[-133   11   10 -119  -10   40 -111   92   42   77 -236  -32  -18  -51
 -101 -177   20   36   29   17 -101   23 -120   -4   65   43 -173   92
  -12   56 -158  142  -10 -164   18  122 -136    9   44   70   30  -18
  -16 -188] => (47)
[-111  -99   49 -195  -51    6  -27  -77    5   18  -95  -15   26  100
   44    2   58  110  -32   51  -27  100   47  -39  113   65  -69  120
   32 -117   46   38  -91 -139   20   44 -100   31   12  -36  -42  -59
   17   43] => (72)
[-183    8   70 -142   62   -6 -122   98   -9   23 -153 -165  -54   57
   80  -30   34  158  -55   61  -80  134  -92   40   44    0 -104   85
    5  -89  -63   77   63  -62   76   88  -44 -172   43   70  -88  -86
  -22  -61] => (72)
[  60  111   25   71  -55   -2   63   66   52   23   20  -49   52  164
   26  -24  146  -64   11  131  -83  -54  -70 -231  139   56 -136 -191
   71    5  -18 -107   47 -150  301  -14   89 -119  -99  134  160 -153
 -303  -53] => (62)
[-108  -38   97   86  -43 -133 -125  -63  125   29  -33   14  -34  199
  234   26   59  -89  -31  181 -144  156   53  -46  190  179   81  -96
   31 -190 -117  -52   32   51   -7   53  154 -198  -10  102   90 -154
  -74  -95] => (62)
[ -56  120  151   60  136   18 -110   96  152   50 -147   29  -84  -26
   82  -57  -18  -17  -51   -1 -109  129 -173   62  -23  164  -18  -36
    9   60 -135  -11   -5  135   -9   57   82 -113  117  117  -48   -9
 -149 -218] => (51)
[-150  -82   56 -158  -16  -31 -134   11  -37    5 -173  -79  -36   81
   32  -24  -18  133  -16   82 -114   96  -31  -34   59   -8 -160  152
    8  -92  -77   73  -25 -112   20   73 -142  -65   37   74 -101  -61
   55  -50] => (71)
[ -57   57   43  -41   20  -95 -242  -35  170   75  -92 -152  -57  164
  -25  110  184  136 -246  123   26   48 -149  -45  156   63  -86  -78
   48  -22   49  101   96  112   77   72   40 -163   55  111  193 -144
 -287  -94] => (51)
[ -27  -83   99   55  -78   -5 -105  -93   47   -7  -22   62  -30  256
  218  124   15   70   13  102  -81  110  119 -117   92   60   51  -52
   73 -165   11 -123 -105  128  -11  -34  120  -72  -38   30  -23  -69
  -54   13] => (46)
[ -87 -190  173    6   94 -137 -149 -143  183   10  -37   56  -38  212
  279 -161   96 -180   55  152 -208  108   51 -159  303  162   27 -154
    5 -142  -81 -104  -24  -90  -92  135  -51  -32  -16  131  -42 -275
  -78 -107] => (53)
[ 111  -41  153  130    7   21  -91  112   66   15   90 -101 -158    6
   36 -119  114  -69 -112   75    4   77 -146   10  212   43  -78 -229
   59   33   47  -23   -3   69  172  -23   91 -173   11   44  102 -144
 -316   36] => (68)
[ -30  -56  225  152  -84   -5  -62   24  -55 -117  170    0 -186   42
  329  -50   -9 -202  -67   59 -121  209  -77  -83  103   26 -239 -132
  144 -120    3 -185  -52  -87  131 -106   26 -117    6   99  -98 -211
 -107  111] => (72)
[   8  121  108    9  102  109  122 -125   62  -20  -95  182   54  -62
    7   26 -118  104   34 -127    8  163  -19  123 -196  182  122   86
  -14   67   11 -150  -73  202    3    2  106    6   68   16 -289  154
   27 -100] => (47)
[  94  -46    5  -35  -25  -62 -189  229   59   74 -147  -40  -45  202
 -111   93   59  139  -61  169 -141 -178  -83 -242   20  -18 -135   30
   51  -16 -107   96  -48   83   75  -54  -23 -107   -8  137  120   33
 -208 -112] => (72)
[-132  101   66  165 -184  295    8   85  -89   30 -172  157 -116 -354
  -25 -166 -253  -59   97 -181  -21  269  -88  312 -166  102  -74  163
   34  145 -225   23 -163   52  -48  -38  137   26  109  -83  -56  233
  173 -146] => (46)
[ 111   72    6   80   -5  189    1   84   75   85    5  118  -72 -140
 -189   65   40  145 -106 -131  149  -39  -99  139 -185  139  156   74
   29  146   56    8  -36  315  -12 -155  188  -45   47  -99  -23  320
 -105  -76] => (46)
[-195   89   36  -56  -45  108  -34  -36  -83    3 -191  -55  -13  -36
   15  -69  -67  106   64  -16  -76  156  -80   40  -17    0 -195  134
    0   34 -104  -12   -5 -173  103   75  -83  -43   40   70 -119   -7
   71 -128] => (53)
[ 194   19   38   -8  -19   76  118   13  -47  -15  131  -51    1  128
  -99   94  134  211  -52   36  121  -50    0  -71   36    3   31  -76
   33   -6  230 -116  -18   87  283 -124   69 -126  -75  -38  -79   55
 -226  146] => (73)
[  23   24  131 -117  169  171  110   46   16   10  -49   56  -19 -157
  -50   24  -46  150  -95 -154   55   87 -131  121 -214  133   37  193
   29  112   75  -63  -86  118   20  -87   36    6  112  -63 -270  198
  -42   -4] => (71)
[-150   44  -30 -174   16   64   33 -311  134   76 -333   14  191 -194
 -263 -110 -113  179  -66 -108  123  287  -32  347    1  156  112  147
  -83  133  -19  160   12  128  -30  285   83   46   85  -24    4   12
   61 -127] => (71)
[-101    1  189   91    3    6 -264  -55   64   39 -177  -70 -146  187
  204  126  -49  120  -67  127 -117  230  -51    5  146   68  -70  -11
   43  -54  -80  -41 -133  155  -25   42   75 -148  134   81   33  -91
 -135 -126] => (53)
[ -99 -100  131   56  -53  109   50 -107  -32   24 -196  196  -27 -261
  -17 -145 -280 -145   81  -43 -148  245  -24  195  -54  242   -9  282
  -19  102 -263  -34 -202  -50 -130   11   25   47  150  -13 -131  176
  211 -166] => (62)
[ 220  -73  -10  -21  -57  -31  -56   32   -8  -12  179  -18  -72  286
 -107   97  254  242  -42   98  104 -203   58 -205  108  -56   32 -133
   22 -106  256  -61   24  127  183 -132  -66 -112 -134   -5  -82   40
 -203  128] => (64)
[ 259 -118  -30   62   64  -92  -50 -105   19  -33   10  -94   51  182
 -272 -106   74  174   56  131    8 -163  -16 -157  130 -130   12 -220
  -80   87   91  -80  165  178  261   83  -21 -191 -175  216 -118 -102
 -217  -17] => (46)
[  -5 -258  -12 -110 -249   29 -157  189 -100    0   90  -79  -99  265
  112   40  190   67  -33  138  -58 -141   89 -331  170 -168 -229  -17
  181 -229   65   46  -94 -182   93 -150  -82   -8 -166  -38  143 -119
  -96  203] => (53)
[ -49 -131  121 -163    1    3  -84  -50   34   28  -93  -29  -27  182
  101   62   62  148  -52   89  -46  100   45  -75  157   68  -42   78
   44 -123   73    7 -165  -42   -2   19  -79    9   50  -42  -37  -68
  -72   52] => (71)
[ -10   95   81  121    9   58   97  125  -34  -32   70  274 -143 -289
  -30 -179  -91 -174   74 -121  -87   38 -117  147 -238  254   16  175
  -44   57 -161  -81   16  -17  -50 -147  -63  -44   84   31 -353  312
  206 -177] => (68)
[   3   -1  -34   71 -169   76   75  -35 -140  -78  181   57  -82 -104
  -78 -215   85  -49   92  -58   64   -4   -9   22   20  -23 -110  -45
   -6  -12   71  -84  119 -172  184  -71 -114  -53 -128    9 -203   41
   99   53] => (46)
[-127  -20  -37 -229  -92   97  -84   60   -1   88 -209 -130   29  107
  -83  -41  108  302    8   22   67   81   46   68  145  -47  -23   50
    4  -92   51  189  -59  -43   73  133  -39  -23  -27 -103   84  -36
  -40   19] => (47)
[  27 -117   16 -172   65  -51  -54 -145  118   46  -86  -39   53  123
 -128  -72  125  245  -30   39  106   72   83  110  183   66  199  -50
  -81  -81  151   91   22  167   12  166  -20  -66  -33  -47  -81  -52
  -62   31] => (51)
[-131  -31 -109  -79 -188  104  -17  169  113  108 -361  272  146 -229
 -179 -197 -187 -181   87  -91 -193  -37  -46  -39 -211  120 -135  225
   91  106 -408  213 -119  -74 -173   66   74  220  -19   64  202  137
  139 -262] => (47)
[  36  147   57  -53  115   30   34  -33    5  -28  103 -134  -61   -3
 -104  -55  200  160 -116  -36  135   13 -185   33   36   18  -93  -92
  -22   71  215  -66  176  -34  275    6  -96 -151   -2   63 -186  -40
 -206    8] => (51)
[ 132 -109  109  -19 -146  202   68  163    4   80   93   98  -59  192
  147  277  104  164  -84   29   75    6  146  -90   20  130  165   58
  177 -153  157  -75 -338  178   16 -285  260    4   -3 -274  137  191
 -189  210] => (62)
[  90  -35  201  -14  233   77  171  -81   64    8   21  124  -28 -113
   -1 -159   -6  -29   58  -56  -25  101  -58  108   27  270  156   52
  -83  103   48 -171  -95   -1   25   -8  -43  -13  103  -32 -329  119
  -40  -73] => (73)
[-172   95   49  -57   31   67  -67  -68   33   45 -170  -38  -55 -165
  -96 -201   12   27  -11  -55   -3  160 -166  173   62  108 -126   82
  -56  113  -79   76   55 -138   38  144 -129  -29  102   48  -79   -2
   20 -193] => (64)
[   0  -78   50  -91    6   12  -58  -24   40   55 -172  -90   33  115
  -57  -12   -1  216   -2   90   -3  123   42   72  144   27   78   -2
  -28  -50   10   68  -66  123   75  116   70 -117    2   -9   15  -51
  -93    0] => (68)
[  78   83   61   97   75  -33 -159  -40   95   28  -51 -175  -55  145
  -90    5  125  125 -107  113    4   -7 -181  -90  150  -30 -117 -205
    3  112   47  -43  131  118  234   70   46 -214  -10  197   75 -155
 -352 -117] => (53)
[ -14   49  162 -137  196  240  143  -59  200  129 -310   75  144 -187
  -73  -44 -115   70  -70 -146   16  218 -128  173  -60  255   90  127
   33  244  -31    5 -251  107  -33  108  188  151  181  -92   45   72
 -199 -124] => (72)
[-161  210  -47  -97 -296  315   16  223 -302   24   -1 -109 -189  -83
  -86   -2  121  283   46  -96  140   37  -81   83  -25 -104 -324  205
   56  -15  105   84  -99 -349  251 -165 -220   -3   27 -202  -60  227
   79   60] => (53)
[-133  206  122   86  132   58 -108  166   21   62 -132  -90 -187 -259
  -65 -111  -31  -50 -123  -19  -96  113 -373  163  -87  167 -199  140
  -30  205 -210   42  111  -74   86   -8  -42 -206  209  147  -76  111
  -89 -304] => (73)
[ 139 -170  119  -24    6  -47  -50  -17    3  -58  102  -31  -59  176
   41  -31   99   24  -48   98  -44  -36  -15 -207  151  -40 -132 -120
   69  -62  126 -102  -44  -16  149  -48  -83  -50  -69   84  -92 -152
 -195  123] => (51)
[-135   66   -2 -179  117  -82   44 -315  199   30 -257  122  253  240
   61  106  -26  279   69   13   -6  205  204   95  -32  196  354   40
  -88 -165   25  -43   30  274  -84  243  157  -45  -29   41 -195  -24
   91 -123] => (47)
[-109  135   88 -135  145   -3  -44   30   70   89 -186  -96    9  196
   62  151   97  226  -48  114  -94   42  -83  -81   40  156  -14  128
  -23  -32  -23  -26  -26  -65   95   27  -34 -133  108   62  -55   32
 -141 -172] => (73)
[-257   24  179  -80   36   89  -40   53    4   -1  -89  203 -133 -102
  288   53 -106  -37  -27 -101 -142  223  -39   99 -206  255  -21  334
   64 -118 -142  -58 -155  -48 -230 -110  -47   43  185  -55 -297  197
  244 -123] => (51)
[ 135   38   11   60 -105  112   62  181  -80  -47  141  105 -110 -161
 -160 -104   40  -38  -34  -98   41 -111 -144  -44 -156   -2 -182   20
   75   91   36  -33   14  -23  160 -188  -59   -8  -45   21 -132  162
  -60   32] => (51)
[   6  -62  -21  -42 -146   83 -127  297   57  116 -307  183    7   47
  -77  103 -162  141   44   33 -153  -40   62  -32 -184   76   53  219
   72  -60 -266  180 -247  259 -166  -70  161   23   34  -33  117  262
   53 -140] => (72)
[ 165  111   -1   46  -12   73   79   56  -22   -1  133   38  -68  -80
 -226   66   98  151 -123  -56  151  -78 -123   59 -138   86   27   41
    3   92  150  -44   67  157  186 -173   40 -128    4  -16 -135  235
 -126   18] => (68)
[  42 -108  277  176  -27   76   23   42 -130  -99   82  183 -214  -61
  255  -23 -208 -153   73   15 -196  195  -17   -2  -56  146 -103  124
   59  -46 -107 -243 -249   -9  -18 -202  -25  -50  118   22 -332  117
  100   14] => (73)
[   5   35  163  237  -52 -114 -204   35   96  -51  -35  -51  -92  233
  279   62  -61  -41  -55  170 -156  230  -23  -49  120    3  -44 -289
   90 -151 -106 -100   24  295  116   53  277 -290  -29  216   77 -272
 -229  -33] => (72)
[ -69   22  -30  -20 -349  171  -74  113 -149   13  104 -125 -143  100
   27  -17  216  138  -27   24  140   48   27  -33  213 -128 -230  -90
  126 -135  169   71  -66 -205  233  -95  -48  -35 -100 -155  184  -66
 -107  189] => (53)
[  39   61   -9  -34 -192  -14 -135  124 -181  -54   44 -185 -119  303
  -16  191  125  330  -51  157   16  -53   -8 -188   70 -199 -264  -23
   68 -162  143   -4   12  -29  314 -114 -114 -206  -79   67  -43  -38
 -137  126] => (71)
[ -64 -280  129 -101  -18  -87  -84  179  117    4   -2  137   -8  235
  365  -38   60 -195   28  132 -277  -17  120 -312   90  102  -15  -19
  156 -288 -139  -43 -139  -89 -137  -58   46   32  -89   50   18 -170
  -26   47] => (72)

[  77  111   65   72   18 -431 -328  -77 -389   97   92  206 -128  106
  -67  116 -114   66   37 -146 -157  -60  104 -114   59  138  -33  145
  316  265 -566 -252  118  256  316  288 -169  220 -290   75 -269  107
  -14  -36] => (243)
[-109  -24  -43  -71    1 -338 -248   14 -199   21   50  367   17 -130
   21   21  -72    1   18  -23 -145    3   20   10 -132 -225  -43  157
  109  134 -368 -171  207  303  109  121   80   82 -117  171 -165    3
    1  -92] => (253)
[ 267   86  116   87  126 -196  297  -97  -19  -11  239  -60  -66  -94
 -173  -68  236  -36  206  155   95 -312 -395  104  -90  105  156   -4
  170  138   14   61   93  -28 -139  238  -35   78 -142   27  206   49
   49 -146] => (253)
[ 196  157  -68  -74   44  189  169    6   26 -280 -174  211  126   69
  -15 -121  110   45   92   60   52  251   71   19  -69  129   84   69
 -186 -129  314  -27  -91   57 -226 -274  -16 -135  208  -82   81  101
   14 -176] => (250)
[ 277   61  123  217  122 -434   57   89 -203   51  188 -186 -144   97
 -224  -43  118  113  124  -71   83 -138 -213 -207  -72  376  178   18
  198  -20  -65   98  -10   41  237  144 -218   57  -48   -9  152  137
  -73 -223] => (245)
[-205  -14  -39  -10   28 -380 -238  -72  -20  115  112  102  -27 -346
   87   36  188   31  126  104   89  -26 -234   -5 -330 -365  -92   80
  -66  -49  -83  -74  181  250  -23  -34  223  -14   80  210   34  -12
  -68    2] => (254)
[ 271  129 -211  -62  114  -31 -105 -225  260  -69   59  315  220  -24
 -267  -63  189  -55  -53  141   60  -38  -80   50 -218 -302 -131  -65
   51 -208  208 -117  203   62  134  -73  -68  -76  145   -3  -97  178
  113  -24] => (253)
[-110  173  251 -173  176  -22  183 -230    7 -121  239  360  548  220
  -13 -143 -122    1   58   65 -171   51 -194  409   65  -83  218  -39
   70  354  246 -235  136   14   74   87  -25 -307 -204   78  -65    9
 -112 -298] => (256)
[ 297  130  203  167   92 -306   24  -85 -164   72  250 -217 -138  200
 -180   53   70   93   98  -51   42 -226 -166  -87    2  286  124  -84
  324  147  -56  -41   52   -6  195  190 -266   96 -131  -68   38  101
  -75 -118] => (245)
[-246   18   71 -104  -17 -348 -220  -18  -80   94   88   55  -18 -317
  209   44   77  130  110   30   72   29 -154  -46 -239 -252   80   78
 -120   27   35  -83  163  282  -18 -176  166  -64  158  208   42 -104
 -169 -136] => (245)
[-417   43   36  257 -340   41 -166  145 -173  369 -218   86 -360   14
  454  -69 -288  -89  -42 -370   97   89 -184 -210  236 -149  -41  -93
  -88  -98 -106  110 -334 -208  195  142  130   79  -16   70  425  189
  194  563] => (252)
[-149   51  -19 -102 -167   -2 -116 -162   33    4  -12   40  -35 -399
  353   77  148   39   62  147  150  -71  -85   22 -283 -467  -37  -39
  -97   27  267  -41  180  170 -158 -230  229  -39  308   85  159 -110
  -39   35] => (252)
[ -79  -83  -19   59 -126  127   79  269 -124 -119 -217   28 -100  199
  202 -109 -104   14  -14 -172   22  270  159 -145  -72   -9   37  -46
 -121 -197  205  121 -165   18 -127 -266    5  -61  221 -109  215   68
  -13   -4] => (252)
[-102  -25  -70  234 -271   76  -16  355 -213  123 -337  203 -374 -102
  484  -48 -244   57   43 -260  -16  166  180 -125  254   42   68  126
  -36   10 -161  130 -180   65  -31  -57   53  123  114   57  329   53
  211  257] => (256)
[ 440  222  110   66  123  -51  284 -268    6  -39  214    7  -66  -53
 -159    7  240  -25  211  196   71 -368 -275  189   51  150  123   -2
  280  289   -7  -63  134  -36 -149  268 -136  150 -193  -34   87   65
  119  -79] => (256)
[  42   28  -70  142 -184  174   12  269 -123   18 -316  156 -270  140
  280  -67 -198   42   -9 -257    1  219  229 -152  214  110   55   29
  -47 -104    6   76 -200    3  -45 -162  -86   79  143  -67  203  113
  155  179] => (256)
[ 206  194  -65 -172   48  169   84 -193  141 -200  -57  167  203  194
 -171 -104  122  -19  -22   26   72  176   73  -25 -153  -37   56  -95
 -172 -217  364 -142   24   31 -184 -267 -148 -113  163 -119  -92  127
    6 -145] => (256)
[ 222  129 -155 -184  170 -101 -197 -111  226   34   31  375   85   15
 -259  -70   80  -22  -43   24   52  -57 -169  -22   -2 -210  -35    8
   57 -163   92 -102  127   47  234  -91 -106   16   82   52 -129  156
   68  -37] => (256)
[-263  -98   40   42 -211  -53 -123   36  -36   54  -29 -187 -135 -267
  502  101   76  117   55   26  138   53   83  -43 -325 -444  -34 -104
  -92  -36  302   38  150  216 -197 -367  184  -72  392   39  221 -156
 -126   55] => (252)
[-114  120  153  211 -241   60  128   86 -240  111 -151 -200 -243  261
  251  -80 -143   31   29 -334  101  203   77 -261  100  273  194 -133
 -174 -125   94   42 -282  -91 -142  -65 -160   22   20  -97  272  129
   36  152] => (243)
[ -96  -32  174   19  128 -142  272 -131   29  -14  300   40  242  114
  -69 -129   85 -107  107  101  -35 -118 -298  284 -195 -229   88 -126
   97  146  125  -44  164   -6 -166  173   37 -122 -200   44   95   15
  -34 -132] => (252)
[-102   17   86  -19 -100   -5  -93  205 -151  -56 -183  -81 -196 -115
  457   68  -20  246  135  -66  100  203  127 -104   -8   36  119   76
 -120   24  263   48  -69  197 -116 -457   78  -66  378   14  201 -117
 -186  -92] => (243)
[ 279  -58 -244  157  105 -287  -36  139   51   30   26  374   54  -52
 -221 -139   41  -21  -36  -21  -63  -38   39  -36  -92 -117  -14   98
  170 -156 -165   45  209  181  253   99 -144   48   13   89   -5  179
  214  -96] => (250)
[ -49  130   84  -76  -98  147 -146  116  -60  -24 -223   26 -258 -176
  496  114  -30  226  159  -13  123  123    4  -10  165    6   62   96
  -65  128  272    5 -129   84  -82 -405  141  -25  359   16  223  -97
 -121   65] => (256)
[  51  149  -25   10  -19  205   55   50   13  -86 -217  152  -57  121
  147  -75   -1   44   91  -70   77  239   25   -8  110   94   30   24
 -150 -106  224  -16 -196  -30 -151 -233   -5  -62  154  -60  145  121
   43   83] => (243)
[   0   90   57 -160  -75  198   16   91  -25 -111 -173   38  -61  330
   45  -80 -121   27  -53 -203   47  257   96 -175   24   79  122 -115
 -184 -206  291  -37 -183  -44 -145 -329 -117  -56  182 -140   39   70
  -78  -46] => (245)
[ 423  -75 -111   33  199 -168 -160  296 -100 -158  -40  281 -109  149
 -160   14  -46  115   17    5 -109  -73   67  -34  103  115  -73  161
  441   77 -112   82   66  123  428  -38 -132   98  107  -64  -34  105
  -14 -191] => (254)
[ -46  162  151    4 -140   66 -110   32 -152  -41 -139  -99 -191 -142
  461  129  -10  242  150  -17  117  116   41  -50   53   86   97   43
  -49  152  278  -29  -96  103  -61 -331   86  -68  323   -9  216  -87
 -160   -5] => (250)
[ 447  121 -115   49  169  -96  -29  -43   63  -72   26  196  -39   76
 -247  -12  148   37   66   68   21  -84  -15    5   14   85  -40   60
  223  -27  -22  -53   97   75  123   11 -187   92   25  -51  -69  165
   97  -71] => (256)
[-142  -77   14   20 -160  -62  -24  306 -227 -159 -196   59  -49 -237
  465  -10  -64  216   81  -29   18  233  186  -97 -153  -34  144  134
 -132   14  242  122    5  271  -47 -394  164 -151  419   61  273 -131
 -143 -237] => (253)
[   8  -13  -29   96  -18   85  155  -56   38 -159  -19 -120  113  256
  -38  -93  166  -48   22   -3   84  249  130  -30 -372 -129  -71 -180
 -161 -295  320  -26   -7   44 -336 -234  -55 -137  158 -159   56  121
  -29  -22] => (252)
[  66  184  221 -245  157  -22  236 -249  115   51  245  118   42  -20
  -89  -80  101  -81  166  117   75 -314 -524  239  118  -82  233  -60
   70  258  139  -87   82 -108 -184  144    2   45 -213   79   81  -27
  -12 -105] => (243)
[  61   89   91 -226   94   75   51  -59   90 -112   25  -25   23  342
 -176  -64   52  -14   14  -67   63  141  -65  -56 -113   -3   83 -147
 -132 -187  271 -115  -52  -19 -258 -262 -125  -47   64 -122  -93   58
 -135 -119] => (245)
[-284   10   25 -169 -155 -138 -107  -80  -28   21   24  105   56 -417
  335    6   66   54   41   84  102  -16 -128  -16 -304 -442   91    1
 -189   13  232  -32  195  228 -108 -227  243 -106  271  173  155 -147
  -98 -117] => (254)
[ 147   32  150  -39  179 -135  211 -132   48  -29  277   -6   26   49
 -162  -35  172  -61  165  158   22 -259 -352  222 -102  -88   70  -63
  203  184   44  -42  148  -14 -174  164   -6   38 -174    9   54    3
  -29 -121] => (254)
[ -81  104   79 -157 -230  108    9    5 -133  -91 -141   19 -128 -246
  388   30  -18   99   54    0  113   17   -5 -107  -76  -95  175    6
 -150   68  287   17  -10  103 -170 -282  128  -22  311   14  233 -124
  -77  -99] => (253)
[-162   12  -63  397 -322  -47   48  256 -276  156 -251  175 -248 -179
  438  -98 -196   15   45 -239   -5  152   97 -133  118   64   75  101
  -74  -15 -196  134 -165   47   38  135   82   43   35  106  417  125
  264  258] => (245)
[ 486    7   30  168  141 -225  189  127  -95  -57  120  -51 -234  -61
 -115   13  174  100  193  101   31 -273  -93   23   21  245  129  105
  348  172  -99  112  133  110  -11  107 -164  182  -16  -29  138   24
   54 -201] => (250)
[ 314    2  -18   -8  167 -156 -160  148  -60  -60   27  134 -126  254
 -210   15  -30   65    3  -60  -40  -70  -42  -87   74  107  -48   30
  329    1  -63    7    7   28  322  -16 -170   98   28  -84  -62  130
  -49  -96] => (254)
[ 192  154  -90 -248   69   82  -19 -259  220  -77   33  193  163  146
 -221  -73  124  -67  -72   29   81    8  -11  -26 -154 -238   18 -148
  -85 -210  288 -170  149   44 -102 -213 -170  -21  111  -67 -173  101
   27  -86] => (243)
[ 211  116  -82 -160   93  -58  -58  -98  133  -27   42  219   68  144
 -295  -99   57  -57  -68  -35   51  -27 -122 -102  -81  -94   39  -77
    2 -208  126  -79   67   -1   95  -67 -159   13   48  -31  -89  154
   43  -91] => (245)
[ -76   80  -10 -267   24 -268 -199  -22 -147    0   13  359  -46 -223
  -48  -31   -5  -18   49    3  -10  -75 -247  -96  -66 -127   79  174
  -32   64 -207  -96   73  174   94   57  129  100  -47  177  -54    3
  -39 -158] => (253)
[-214  -25   19   83 -328  142   59  134 -152  131 -187   10 -248  177
  258 -120 -232 -128 -121 -331   54   93   48 -256   34 -127   81 -180
 -129 -189   41   97 -189 -120  -87  -15  -42   93   39  -74  273  110
  149  254] => (252)
[ -77   83  -21 -214   39 -255 -242    0 -101  -25  -16  366   28 -343
  136   20   21  112   96   76  -11    3 -125    6  -63 -171   71  227
  -27  138  -68 -105  148  282  121 -114  165  -10  120  211  -31  -63
  -86 -200] => (250)
[ -87  122  -23  391 -370   43   57  125 -243  250 -252   64 -374  -94
  406  -71 -184  -23   27 -301   77   66   53 -212  224  132   95    6
  -71  -35 -179  102 -234  -73    8  179  -31  147  -19   39  415  176
  318  397] => (256)
[ 330   32  -50  141   41 -269  -32    0  -76   31  122   59  -51  138
 -248  -34   31   11  -44  -78  -18 -134   36 -146  -95   67   43  -49
  253  -66 -115  -19  155   95  234  132 -275  106  -41  -42  -42  155
   84 -111] => (245)
[ 238  -22   67  154  101 -304   -3   63 -123   36  170 -141 -148   92
 -143   -6  114   46   68  -10   81 -215 -198 -133 -102   89   31  -48
  298    5    9  120   51    6  260   99 -141   86   19  -54  146  109
  -53 -114] => (252)
[ 195  139  -69  -44   16  158   18 -171  108 -194  -41   69  182  317
 -173  -53   95  -18  -61   -7   39  216  174  -38 -227  -63  -66 -168
  -84 -253  327 -157   22   25 -135 -241 -170 -126  162 -179 -116  162
   -6  -51] => (253)
